Below is a small trained network, with its code and all its weights. Each question gives an input and a class and asks what happens when units are switched off, that is, made to give their printed mean instead of their output.

import numpy as np


def w(rows, s, z=0):
    codes = np.array(rows[::2]) - 128.0
    scale = np.full(codes.shape[1], s)
    scale[-1] = z or s
    return codes * scale


def f(y):
    return np.maximum(y, 0)


def log_softmax(a):
    a = a - a.max(-1, keepdims=True)
    return a - np.log(np.exp(a).sum(-1, keepdims=True))


def net(x, mask):
    res = np.array(x, float).reshape(1, 7) / 4 @ E
    y = f(res @ A[0][:, :-1].T + A[0][:, -1])
    res = res + np.where(mask, y, B[0][:, -1]) @ B[0][:, :-1]
    return log_softmax(res[-1] @ U[:, :-1].T + U[:, -1])


A, B = {}, {}
E = w([
[220,58,66,233,157,209,96,156,136],'x0',
[157,113,136,103,105,125,167,106,126],'x1',
[132,125,124,127,113,122,140,127,133],'x2',
[133,131,250,156,84,181,143,253,159],'x3',
[56,40,142,148,214,110,234,111,194],'x4',
[126,130,140,118,146,151,117,114,123],'x5',
[115,134,123,117,164,137,86,148,153],'x6',
],0.012)
A[0] = w([
[91,78,136,141,155,119,159,124,148,130],'neuron 1',
[139,119,119,138,143,130,140,120,126,109],'neuron 2',
[81,174,203,84,69,125,118,153,152,200],'neuron 3',
[110,94,143,144,175,105,162,131,128,145],'neuron 4',
[51,48,131,150,194,126,214,129,166,131],'neuron 5',
[105,151,112,82,153,101,114,106,98,167],'neuron 6',
[100,130,152,129,163,125,163,121,142,129],'neuron 7',
[177,185,126,119,102,129,90,131,108,254],'neuron 8',
[101,150,225,112,164,76,147,159,104,142],'neuron 9',
[115,145,141,138,123,124,122,106,97,111],'neuron 10',
[97,137,177,102,114,119,135,157,121,145],'neuron 11',
[127,115,96,146,125,148,129,88,130,124],'neuron 12',
[81,170,170,111,97,131,147,153,146,141],'neuron 13',
[166,140,143,121,117,115,142,154,116,140],'neuron 14',
[186,91,164,182,115,207,122,172,146,118],'neuron 15',
[65,192,80,69,130,72,139,66,121,254],'neuron 16',
[169,149,101,103,92,139,107,118,142,209],'neuron 17',
[123,99,81,143,176,142,147,101,134,146],'neuron 18',
[133,127,76,125,119,158,119,109,158,175],'neuron 19',
[180,90,169,171,133,166,130,189,137,34],'neuron 20',
[156,106,131,153,122,173,140,169,143,70],'neuron 21',
[185,113,112,118,139,125,93,132,105,132],'neuron 22',
[88,169,93,85,139,70,124,65,117,248],'neuron 23',
[180,88,1,164,169,134,112,81,112,156],'neuron 24',
],0.016,0.0067)
B[0] = w([
[143,75,105,103,146,122,141,140,153,188],'neuron 1',
[145,107,112,117,127,120,110,134,125,143],'neuron 2',
[199,145,234,80,148,123,156,125,74,217],'neuron 3',
[153,86,113,101,134,110,138,107,129,183],'neuron 4',
[118,18,67,89,132,125,204,125,169,253],'neuron 5',
[118,113,135,155,112,75,122,117,114,185],'neuron 6',
[122,118,116,137,96,127,188,123,137,172],'neuron 7',
[140,189,189,159,124,131,79,138,84,214],'neuron 8',
[109,167,138,123,141,174,208,151,163,193],'neuron 9',
[136,124,138,132,126,118,115,129,125,143],'neuron 10',
[142,155,148,127,114,148,194,124,132,175],'neuron 11',
[150,126,101,125,130,147,108,118,127,159],'neuron 12',
[140,160,166,101,139,160,179,115,135,183],'neuron 13',
[123,131,146,138,165,134,98,129,116,156],'neuron 14',
[91,154,118,148,118,32,92,126,125,232],'neuron 15',
[75,88,137,155,122,5,84,150,134,251],'neuron 16',
[86,167,123,168,119,169,96,136,127,183],'neuron 17',
[165,83,76,103,134,107,111,110,108,187],'neuron 18',
[125,141,119,137,95,156,127,113,116,164],'neuron 19',
[78,76,147,132,122,41,99,154,145,204],'neuron 20',
[107,74,150,140,138,83,115,132,128,180],'neuron 21',
[99,146,126,166,120,174,113,124,149,172],'neuron 22',
[73,120,121,158,133,58,53,150,150,232],'neuron 23',
[179,135,50,114,128,242,78,93,121,237],'neuron 24',
],0.028,0.026)
U = w([
[71,143,170,185,98,104,47,145,80,250],'0',
[61,67,78,92,142,66,141,131,180,198],'1',
[198,247,184,88,145,162,147,132,56,149],'2',
[128,114,143,55,151,187,255,146,185,3],'3',
[172,193,75,171,81,250,55,66,69,116],'4',
[208,63,45,76,136,225,114,56,138,74],'5',
],0.0086,0.0016)

Each question gives the input, the list of numbers given to net, and the class t.
The units are the neurons (one row each of A and B). Each row of codes is followed by its name. A weight is (code - 128) times the scale printed after its matrix; where a second scale follows, it is the last column's (A, B and U).
mask holds one flag per neuron, in row order. A switched-off neuron (its flag False) gives its mean, the last column of its row in B, instead of its output. The means were averaged over made-up inputs and are rounded, as every weight is.
A unit's drop is (log p(t) with every unit on - log p(t) with that unit switched off) / (log p(t) with every unit on - log p(t) with every unit switched off).
The circuit of an input: a set's keep is (log p(t) with only the set's units on - log p(t) with every unit switched off) / (log p(t) with every unit on - log p(t) with every unit switched off). Starting from the 12 units with the biggest drops (on a tie, the unit counted first), units are removed one at a time, each time the one whose removal leaves the highest keep (on an exact tie, the one counted first), for as long as the keep stays at least 0.8.
circuit, biggest first: the units of the circuit, biggest drop first
unit that matters most: the unit with the biggest drop
k most important neurons: the k neurons with the biggest drops, biggest first
drop of u: that unit's drop, to one decimal
input [0,-8,-1,3,-5,7,0], class 2: unit that matters most : neuron 16
input [0,8,-1,1,7,-2,4], class 3: circuit, biggest first : [neuron 16; neuron 23]
input [-3,2,-4,1,-8,2,-6], class 2: circuit, biggest first : [neuron 3; neuron 20]
input [3,5,-7,-8,0,6,3], class 4: circuit, biggest first : [neuron 24; neuron 5]
input [-7,-7,-8,1,-8,0,-8], class 2: 2 most important neurons : [neuron 3; neuron 13]
input [7,4,-8,0,5,0,-1], class 5: 3 most important neurons : [neuron 24; neuron 16; neuron 23]
input [1,3,4,7,-1,-4,1], class 0: 2 most important neurons : [neuron 20; neuron 5]
input [-6,2,-5,1,8,-1,-4], class 3: 2 most important neurons : [neuron 9; neuron 15]
input [1,3,4,8,-1,7,-8], class 0: 2 most important neurons : [neuron 20; neuron 15]
input [6,2,6,0,7,4,3], class 5: 2 most important neurons : [neuron 24; neuron 16]
input [-5,-6,5,1,-2,7,6], class 2: drop of neuron 3 : 0.2
input [3,7,-3,-8,5,6,-8], class 5: drop of neuron 20 : 0.0
input [2,7,-2,-4,0,4,-5], class 4: drop of neuron 5 : 0.3
input [1,7,5,-5,-3,-2,2], class 4: drop of neuron 24 : 0.4
input [8,0,-3,-1,1,3,-7], class 5: circuit, biggest first : [neuron 24]
